Small tables with named rows and columns. After each table, cells are looked up by row and column.

nogedin.csv
,zik,paz,rolen,bafomav
gika,0.09,0.28,0.48,0.63
nenag,0.62,0.72,0.37,0.57
tiziz,0.04,0.47,0.25,0.76
tiza,0.80,0.93,0.50,0.57
mab,0.15,0.06,0.43,0.44
rolemo,0.52,0.44,0.53,0.47
sonavi,0.14,0.41,0.45,0.70
befor,0.98,0.80,0.50,0.21
simu,0.35,0.63,0.35,0.88
siduka,0.61,0.54,0.56,0.53
mak,0.25,0.17,0.20,0.11
gez,0.40,0.69,0.32,0.71

siduka, zik -> 0.61
gika, rolen -> 0.48
siduka, bafomav -> 0.53
rolemo, paz -> 0.44
simu, bafomav -> 0.88
tiza, bafomav -> 0.57
nenag, bafomav -> 0.57
tiza, rolen -> 0.50
mak, rolen -> 0.20
mab, rolen -> 0.43
sonavi, zik -> 0.14
Row with the largest rolen: siduka

Table betozod
        tafol  redev   pugo  migotu    rom    gad
bagosa  51707  56002  71770   70503  64980  77067
vuk     52751  60353  54838   51438  46346  59354
far     75664  87758  12383   75129  51428  58812
dilit   63547  66470  47452   56967  20444  86821
pum     68323  63265  45828   66558  68490  54482
dar     57621  58769  63269   68631  61633  72403
lareri  31316  49716  72573   45664  74451  41265

What is the gad of far in betozod? 58812
What is the redev of far in betozod? 87758
What is the gad of dar in betozod? 72403
What is the redev of bagosa in betozod? 56002
What is the migotu of dar in betozod? 68631
What is the migotu of dilit in betozod? 56967
What is the redev of pum in betozod? 63265
What is the pugo of pum in betozod? 45828
What is the redev of vuk in betozod? 60353
What is the pugo of bagosa in betozod? 71770
What is the rom of dar in betozod? 61633
What is the rom of bagosa in betozod? 64980
What is the gad of dilit in betozod? 86821
What is the redev of lareri in betozod? 49716
What is the gad of vuk in betozod? 59354
What is the migotu of vuk in betozod? 51438
Which row has the largest gad? dilit

vez =
|  | fug | tal |
|---|---|---|
| labibit | 64 | 146 |
| lak | 243 | 244 |
| vodute | 235 | 164 |
| tapegi | 188 | 158 |
| lun | 109 | 226 |
| vesod | 231 | 72 |
| lile | 253 | 184 |
| rig | 107 | 158 |
| raragu | 210 | 150 |
| luzoni | 45 | 224 |

labibit, tal: 146
lun, tal: 226
luzoni, tal: 224
lile, tal: 184
vodute, fug: 235
lak, tal: 244
raragu, fug: 210
tapegi, fug: 188
luzoni, fug: 45
rig, fug: 107
vodute, tal: 164
raragu, tal: 150
lun, fug: 109
rig, tal: 158
vesod, fug: 231
lak, fug: 243
lile, fug: 253
tapegi, tal: 158

serepi
|  | risa | ner | zokar | regozu | togefak |
|---|---|---|---|---|---|
| rerado | 0.207 | -0.050 | 0.436 | -0.113 | 0.460 |
| vip | 0.067 | -0.035 | 0.050 | 0.068 | 0.099 |
| rini | -0.085 | 0.136 | 0.135 | -0.157 | 0.123 |
| perurer | -0.127 | 0.097 | -0.027 | -0.127 | -0.135 |
| lakodo | 0.124 | -0.058 | 0.431 | -0.532 | 0.449 |
| dab | 0.093 | 0.108 | 0.286 | 0.087 | 0.243 |
| giti | 0.197 | -0.048 | 0.410 | -0.029 | 0.429 |
| suf | 0.037 | -0.043 | -0.053 | 0.091 | -0.026 |
| laduve | 0.291 | 0.030 | -0.251 | 0.312 | 0.106 |
| duv | -0.011 | 0.205 | 0.077 | -0.070 | -0.043 |
| nanilof | 0.512 | -0.249 | -0.159 | 0.756 | 0.196 |
| busalu | 0.250 | 0.301 | -0.505 | 0.133 | -0.087 |
| begon | 0.297 | -0.171 | 0.553 | 0.228 | 0.629 |
| sosikes | 0.109 | 0.166 | 0.201 | 0.171 | 0.108 |

lakodo, zokar -> 0.431
lakodo, togefak -> 0.449
busalu, zokar -> -0.505
rini, regozu -> -0.157
laduve, zokar -> -0.251
begon, ner -> -0.171
sosikes, regozu -> 0.171
perurer, regozu -> -0.127
perurer, zokar -> -0.027
rerado, risa -> 0.207
giti, zokar -> 0.410
busalu, ner -> 0.301
perurer, risa -> -0.127
rini, togefak -> 0.123

zubiz:
          ralan     mif
zekuvo   33.207  43.343
bovovol  12.115  79.700
sus      71.555  37.046
muk      39.794  41.892
lirubem  65.449  37.321
naf      47.657  39.763
bamu     40.232  33.509
movurip  59.953  38.640

ralan of muk: 39.794
mif of lirubem: 37.321
ralan of bovovol: 12.115
ralan of naf: 47.657
mif of bovovol: 79.700
ralan of movurip: 59.953
ralan of zekuvo: 33.207
ralan of bamu: 40.232
ralan of sus: 71.555

Table nolop
|  | pinek | lar | retumel | dip | litoki | vovifo | fop |
|---|---|---|---|---|---|---|---|
| musap | 53 | 128 | 95 | 223 | 99 | 82 | 112 |
| luse | 142 | 103 | 29 | 63 | 81 | 141 | 92 |
| fip | 82 | 108 | 111 | 46 | 87 | 27 | 213 |
| bap | 87 | 19 | 40 | 182 | 64 | 68 | 8 |
| dital | 62 | 155 | 35 | 94 | 68 | 133 | 78 |
| vavod | 126 | 173 | 13 | 49 | 77 | 191 | 85 |

What is the dip of vavod in nolop?
49
What is the vovifo of vavod in nolop?
191
What is the fop of bap in nolop?
8
What is the vovifo of luse in nolop?
141
What is the fop of dital in nolop?
78
What is the retumel of fip in nolop?
111
What is the litoki of fip in nolop?
87
What is the litoki of dital in nolop?
68
What is the dip of bap in nolop?
182
What is the retumel of musap in nolop?
95
What is the fop of luse in nolop?
92
What is the dip of luse in nolop?
63

